Below are the code and all the weights of a small trained network. Each question names an input and a target symbol and asks about switching units off, where a switched-off unit gives its printed mean instead of its output.

import numpy as np


def w(rows, s, z=0):
    codes = np.array(rows[::2]) - 128.0
    scale = np.full(codes.shape[1], s)
    scale[-1] = z or s
    return codes * scale


def norm(h):
    return h / np.sqrt((h * h).mean(-1, keepdims=True) + 1e-5)


def f(y):
    return y / 2 * (1 + np.tanh(0.7978845608 * (y + 0.044715 * y**3)))


def softmax(a):
    e = np.exp(a - a.max(-1, keepdims=True))
    return e / e.sum(-1, keepdims=True)


def log_softmax(a):
    a = a - a.max(-1, keepdims=True)
    return a - np.log(np.exp(a).sum(-1, keepdims=True))


def net(x, mask):
    ids = ['ΔΛΞΠΣΦΨαβγεζηθ'.index(c) for c in x.split()]
    T = len(ids)
    res = E[ids] + P[:T]
    q, k, v = (norm(res) @ M[0].T for M in (Q, K, V))
    z = softmax(np.where(np.tri(T) > 0, q @ k.T / 2**0.5, -1e9)) @ v
    res = res + np.where(mask[0], z, O[0][:, -1]) @ O[0][:, :-1]
    y = f(norm(res) @ A[0][:, :-1].T + A[0][:, -1])
    res = res + np.where(mask[1:25], y, B[0][:, -1]) @ B[0][:, :-1]
    return log_softmax(norm(res)[-1] @ U[:, :-1].T + U[:, -1])


Q, K, V, O, A, B = {}, {}, {}, {}, {}, {}
E = w([
[151,133,126,188],'Δ',
[111,65,111,102],'Λ',
[254,178,215,33],'Ξ',
[133,126,114,149],'Π',
[97,183,100,96],'Σ',
[138,127,110,159],'Φ',
[142,125,118,168],'Ψ',
[149,126,126,178],'α',
[135,121,116,152],'β',
[126,142,119,149],'γ',
[146,137,124,184],'ε',
[103,182,115,117],'ζ',
[146,124,104,168],'η',
[137,109,112,147],'θ',
],0.028)
P = w([
[146,182,5,70],'0',
[151,122,69,115],'1',
[158,102,95,126],'2',
[151,98,108,128],'3',
[145,102,116,128],'4',
[143,96,124,134],'5',
[140,92,127,132],'6',
[144,91,133,142],'7',
[138,89,133,138],'8',
[141,82,137,140],'9',
[140,81,139,144],'10',
],0.02)
Q[0] = w([
[115,163,249,85],'H0',
[127,169,119,143],'H0',
],0.016)
K[0] = w([
[3,60,48,213],'H0',
[82,229,201,223],'H0',
],0.0076)
V[0] = w([
[2,67,32,163],'H0',
[77,96,149,102],'H0',
],0.0093)
O[0] = w([
[44,254,154,189,139],'H0',
[162,191,234,123,2],'H0',
],0.015,0.0036)
A[0] = w([
[154,113,122,179,149],'N0',
[142,131,130,182,140],'N1',
[183,97,219,129,158],'N2',
[140,88,174,102,3],'N3',
[130,139,142,37,150],'N4',
[80,99,141,130,66],'N5',
[107,165,217,114,96],'N6',
[111,152,151,80,83],'N7',
[163,190,141,177,101],'N8',
[113,87,96,82,165],'N9',
[190,80,248,93,143],'N10',
[151,110,113,51,87],'N11',
[155,83,176,143,62],'N12',
[119,106,174,117,233],'N13',
[96,103,109,106,90],'N14',
[98,128,175,123,79],'N15',
[136,159,123,146,118],'N16',
[172,159,212,130,114],'N17',
[115,181,109,52,111],'N18',
[141,130,82,73,78],'N19',
[163,114,85,155,63],'N20',
[111,107,137,122,63],'N21',
[131,171,161,147,103],'N22',
[49,190,141,101,143],'N23',
],0.016,0.004)
B[0] = w([
[90,99,105,119,253],'N0',
[37,95,127,89,233],'N1',
[134,95,79,254,170],'N2',
[85,114,118,144,133],'N3',
[109,51,133,186,153],'N4',
[141,182,131,118,131],'N5',
[120,42,140,48,128],'N6',
[121,85,160,149,120],'N7',
[182,109,67,61,198],'N8',
[138,138,89,113,211],'N9',
[117,136,38,236,205],'N10',
[139,65,122,146,173],'N11',
[88,44,128,162,140],'N12',
[151,106,122,176,136],'N13',
[198,151,108,128,152],'N14',
[175,118,171,146,105],'N15',
[76,78,90,102,163],'N16',
[202,131,72,234,134],'N17',
[159,54,108,128,179],'N18',
[105,76,161,104,166],'N19',
[145,153,218,89,227],'N20',
[130,155,122,118,109],'N21',
[131,50,91,81,128],'N22',
[150,51,143,160,218],'N23',
],0.0086,0.0049)
U = w([
[51,149,5,109,242],'Δ',
[46,115,119,239,179],'Λ',
[40,70,222,182,99],'Ξ',
[151,119,147,132,30],'Π',
[141,145,148,122,46],'Σ',
[148,136,139,113,32],'Φ',
[177,117,119,5,96],'Ψ',
[143,136,149,127,58],'α',
[140,142,140,126,40],'β',
[140,148,140,117,16],'γ',
[141,142,141,115,20],'ε',
[130,140,146,125,4],'ζ',
[135,141,136,127,23],'η',
[133,144,152,119,38],'θ',
],0.013,0.0035)

Each question gives the input, a string of symbols that net reads in full, and the target symbol t.
The units are the heads (2 rows each of Q, K, V and O) and the neurons (one row each of A and B). Each row of codes is followed by its name. A weight is (code - 128) times the scale printed after its matrix; where a second scale follows, it is the last column's (O, A, B and U).
mask holds one flag per unit, heads first, then neurons. A switched-off unit (its flag False) gives its mean, the last column of its rows in O or B, instead of its output. The means were averaged over made-up inputs and are rounded, as every weight is.
A unit's drop is (log p(t) with every unit on - log p(t) with that unit switched off) / (log p(t) with every unit on - log p(t) with every unit switched off).
The circuit of an input: a set's keep is (log p(t) with only the set's units on - log p(t) with every unit switched off) / (log p(t) with every unit on - log p(t) with every unit switched off). Starting from the 12 units with the biggest drops (on a tie, the unit counted first), units are removed one at a time, each time the one whose removal leaves the highest keep (on an exact tie, the one counted first), for as long as the keep stays at least 0.8.
units of the circuit, in order: the units of the circuit, biggest drop first
k most important neurons: the k neurons with the biggest drops, biggest first
drop of u: that unit's drop, to one decimal
input θ θ α Λ Φ Ψ θ Σ Λ α η, target Δ: 2 most important neurons	[N8 N23]
input α Ξ η Λ Σ, target Ψ: units of the circuit, in order	[H0]
input Ψ ε Δ Ψ Λ ζ Σ Φ Π Λ Λ, target Ξ: 2 most important neurons	[N10 N2]
input Λ α Λ Λ, target Ξ: 2 most important neurons	[N23 N10]
input ε α Λ β Σ Λ, target Λ: 2 most important neurons	[N20 N23]
input ζ Λ Δ, target Δ: 3 most important neurons	[N8 N23 N2]
input γ Ψ Φ ε ζ ε ζ, target Λ: 2 most important neurons	[N23 N8]
input γ η ζ η α, target Δ: 2 most important neurons	[N23 N8]
input ζ Π β Δ Δ Δ ε α α α, target Ξ: 2 most important neurons	[N10 N20]
input Φ α Φ Λ θ β Λ Δ α Ψ, target Δ: 3 most important neurons	[N8 N23 N2]
input Φ Π Λ Δ β Δ ε, target Δ: 2 most important neurons	[N8 N23]
input θ Σ Σ Σ θ α α Π ε η Λ, target Δ: drop of N21	0.1
input ε ζ θ γ β Δ Λ Λ, target Λ: drop of N8	0.2
input Ξ Δ Λ ζ, target Ψ: drop of H0	0.4
input θ Σ Π Λ η α, target Δ: most important neuron	[N8]
